Below is a small trained network, with its code and all its weights. Each question gives an input and a class and asks what happens when units are switched off, that is, made to give their printed mean instead of their output.

import numpy as np


def w(rows, s, z=0):
    codes = np.array(rows[::2]) - 128.0
    scale = np.full(codes.shape[1], s)
    scale[-1] = z or s
    return codes * scale


def norm(h):
    return h / np.sqrt((h * h).mean(-1, keepdims=True) + 1e-5)


def f(y):
    return y / 2 * (1 + np.tanh(0.7978845608 * (y + 0.044715 * y**3)))


def log_softmax(a):
    a = a - a.max(-1, keepdims=True)
    return a - np.log(np.exp(a).sum(-1, keepdims=True))


def net(x, mask):
    res = np.array(x, float).reshape(1, 6) / 4 @ E
    u = 0
    for l in range(2):
        y = f(norm(res) @ A[l][:, :-1].T + A[l][:, -1])
        res = res + np.where(mask[u : u + 15], y, B[l][:, -1]) @ B[l][:, :-1]
        u += 15
    return log_softmax(norm(res)[-1] @ U[:, :-1].T + U[:, -1])


A, B = {}, {}
E = w([
[151,84,140,178,52,57,234],'x0',
[66,202,221,69,120,66,146],'x1',
[127,129,129,128,128,128,130],'x2',
[64,169,36,40,44,180,195],'x3',
[20,2,160,104,241,181,200],'x4',
[196,63,241,57,42,240,121],'x5',
],0.0076)
A[0] = w([
[139,87,164,84,90,179,141,2],'L0N1',
[109,127,98,61,61,195,154,106],'L0N2',
[157,93,165,142,82,119,204,74],'L0N3',
[199,47,91,157,100,216,116,80],'L0N4',
[141,146,146,76,143,198,51,112],'L0N5',
[200,154,163,111,40,161,81,147],'L0N6',
[115,128,98,74,73,167,164,69],'L0N7',
[98,43,190,92,154,203,168,84],'L0N8',
[162,83,164,143,69,107,179,63],'L0N9',
[127,142,149,81,158,186,78,96],'L0N10',
[90,119,118,126,171,102,150,163],'L0N11',
[156,119,156,103,112,168,131,25],'L0N12',
[135,126,144,162,148,95,112,103],'L0N13',
[193,69,239,163,144,134,77,87],'L0N14',
[105,165,254,73,104,121,144,97],'L0N15',
],0.02,0.0068)
B[0] = w([
[147,146,160,172,151,239,36,181],'L0N1',
[97,179,183,81,216,117,157,217],'L0N2',
[70,96,163,192,125,80,125,182],'L0N3',
[100,95,63,51,132,88,40,217],'L0N4',
[82,118,167,200,109,66,116,211],'L0N5',
[230,163,139,157,67,145,125,238],'L0N6',
[89,168,165,83,178,110,169,186],'L0N7',
[254,49,129,120,50,158,214,253],'L0N8',
[73,112,165,202,105,83,116,179],'L0N9',
[60,98,145,184,103,89,144,191],'L0N10',
[166,89,75,156,127,175,157,202],'L0N11',
[117,154,139,163,142,188,64,153],'L0N12',
[112,160,126,100,146,137,165,163],'L0N13',
[82,203,187,71,225,150,162,236],'L0N14',
[117,91,60,58,148,92,28,218],'L0N15',
],0.033,0.012)
A[1] = w([
[91,126,92,149,46,109,139,100],'L1N1',
[90,91,67,69,122,101,61,32],'L1N2',
[211,217,121,164,60,132,94,140],'L1N3',
[159,90,157,155,199,75,109,105],'L1N4',
[72,100,140,201,106,89,133,19],'L1N5',
[74,154,166,98,139,161,167,49],'L1N6',
[120,161,141,101,125,76,102,162],'L1N7',
[91,187,158,95,178,136,192,24],'L1N8',
[193,112,133,157,79,118,127,110],'L1N9',
[223,185,127,151,61,124,140,75],'L1N10',
[126,106,164,137,86,225,57,2],'L1N11',
[144,124,160,97,200,139,147,96],'L1N12',
[133,213,6,202,114,143,147,16],'L1N13',
[31,79,141,219,101,78,129,16],'L1N14',
[112,92,35,44,133,86,50,19],'L1N15',
],0.021,0.0046)
B[1] = w([
[134,140,120,103,220,112,124,169],'L1N1',
[88,70,101,96,98,108,50,191],'L1N2',
[163,46,101,109,126,150,218,249],'L1N3',
[99,142,96,141,140,144,156,223],'L1N4',
[82,93,178,196,137,114,142,189],'L1N5',
[149,175,53,117,191,84,179,194],'L1N6',
[140,68,82,110,139,141,181,240],'L1N7',
[62,181,139,79,172,208,127,252],'L1N8',
[86,162,90,135,75,188,151,198],'L1N9',
[124,69,103,116,85,196,168,205],'L1N10',
[200,221,79,204,145,44,107,184],'L1N11',
[56,215,56,138,57,117,136,254],'L1N12',
[242,201,227,140,114,83,57,239],'L1N13',
[90,80,152,245,154,84,156,222],'L1N14',
[67,92,94,97,60,145,5,225],'L1N15',
],0.029,0.0085)
U = w([
[69,254,119,40,179,157,201,250],'0',
[223,58,99,113,38,199,232,116],'1',
[239,223,191,167,125,98,52,65],'2',
[32,82,166,230,142,66,162,49],'3',
[80,95,70,54,72,111,10,104],'4',
],0.014,0.0018)

Each question gives the input, the list of numbers given to net, and the class t.
The units are the neurons (one row each of A and B). Each row of codes is followed by its name. A weight is (code - 128) times the scale printed after its matrix; where a second scale follows, it is the last column's (A, B and U).
mask holds one flag per neuron, layer by layer. A switched-off neuron (its flag False) gives its mean, the last column of its row in B, instead of its output. The means were averaged over made-up inputs and are rounded, as every weight is.
A unit's drop is (log p(t) with every unit on - log p(t) with that unit switched off) / (log p(t) with every unit on - log p(t) with every unit switched off).
The circuit of an input: a set's keep is (log p(t) with only the set's units on - log p(t) with every unit switched off) / (log p(t) with every unit on - log p(t) with every unit switched off). Starting from the 12 units with the biggest drops (on a tie, the unit counted first), units are removed one at a time, each time the one whose removal leaves the highest keep (on an exact tie, the one counted first), for as long as the keep stays at least 0.8.
units of the circuit, in order: the units of the circuit, biggest drop first
unit that matters most: the unit with the biggest drop
k most important neurons: the k neurons with the biggest drops, biggest first
top k neurons in layer l: the k neurons of layer l with the biggest drops, biggest first
input [1,5,1,-8,5,5], class 0: units of the circuit, in order	(L0N14)
input [-4,-2,-8,-7,-7,-5], class 0: top 4 neurons in layer 0	(L0N8; L0N13; L0N6; L0N11)
input [-7,7,-3,-6,-3,5], class 3: top 2 neurons in layer 0	(L0N5; L0N10)
input [-6,6,5,7,-8,8], class 1: top 4 neurons in layer 1	(L1N3; L1N7; L1N13; L1N10)
input [2,8,2,7,-8,1], class 1: top 3 neurons in layer 0	(L0N6; L0N14; L0N4)
input [1,1,1,-2,4,8], class 2: 2 most important neurons	(L0N1; L0N8)
input [6,-8,6,-6,1,-7], class 4: 4 most important neurons	(L0N8; L0N6; L0N5; L0N14)
input [4,1,4,-3,-6,-5], class 1: 2 most important neurons	(L0N14; L0N15)
input [-8,4,-4,-4,6,2], class 3: top 3 neurons in layer 0	(L0N10; L0N5; L0N6)
input [-4,-7,-3,-1,5,-2], class 4: 3 most important neurons	(L0N4; L0N6; L1N15)
input [-4,7,-1,-7,5,8], class 2: 2 most important neurons	(L0N1; L0N2)
input [-5,-8,2,-1,6,-8], class 2: 2 most important neurons	(L0N8; L0N15)
input [0,1,-2,2,-3,-1], class 1: 2 most important neurons	(L0N6; L0N14)
input [6,-5,-6,8,-8,7], class 0: 2 most important neurons	(L0N7; L0N2)
input [-4,-7,-3,-7,5,-2], class 0: top neuron in layer 0	(L0N14)
input [-6,5,-5,0,0,6], class 2: 2 most important neurons	(L0N1; L0N6)
input [-4,1,-8,-7,7,-3], class 0: top 3 neurons in layer 0	(L0N14; L0N6; L0N13)
input [-4,-6,7,-6,6,2], class 0: 3 most important neurons	(L0N14; L0N15; L0N6)
input [0,6,-7,-1,-5,-3], class 4: 2 most important neurons	(L0N15; L0N8)
input [5,-8,2,6,4,5], class 4: unit that matters most	L0N4
input [-1,-7,-5,-4,-6,-7], class 2: top 3 neurons in layer 0	(L0N8; L0N6; L0N14)
input [8,-2,2,-3,-6,6], class 3: 3 most important neurons	(L0N9; L0N3; L0N8)
input [-1,8,5,-7,-2,-4], class 4: top 3 neurons in layer 0	(L0N15; L0N2; L0N7)
input [-5,-5,8,-3,-4,3], class 3: 3 most important neurons	(L0N5; L0N10; L0N8)
input [-8,2,6,2,6,5], class 3: 3 most important neurons	(L0N5; L0N10; L0N6)
input [-5,3,6,-5,5,8], class 2: 2 most important neurons	(L0N1; L0N14)
input [-6,-3,2,-3,8,5], class 1: units of the circuit, in order	(L0N8)
input [7,-1,-5,-3,4,-7], class 2: top 3 neurons in layer 0	(L0N8; L0N14; L0N11)
input [-8,-5,5,0,-2,7], class 3: top 3 neurons in layer 0	(L0N5; L0N10; L0N15)
input [7,2,-7,-1,-7,-1], class 1: top 3 neurons in layer 0	(L0N6; L0N5; L0N10)
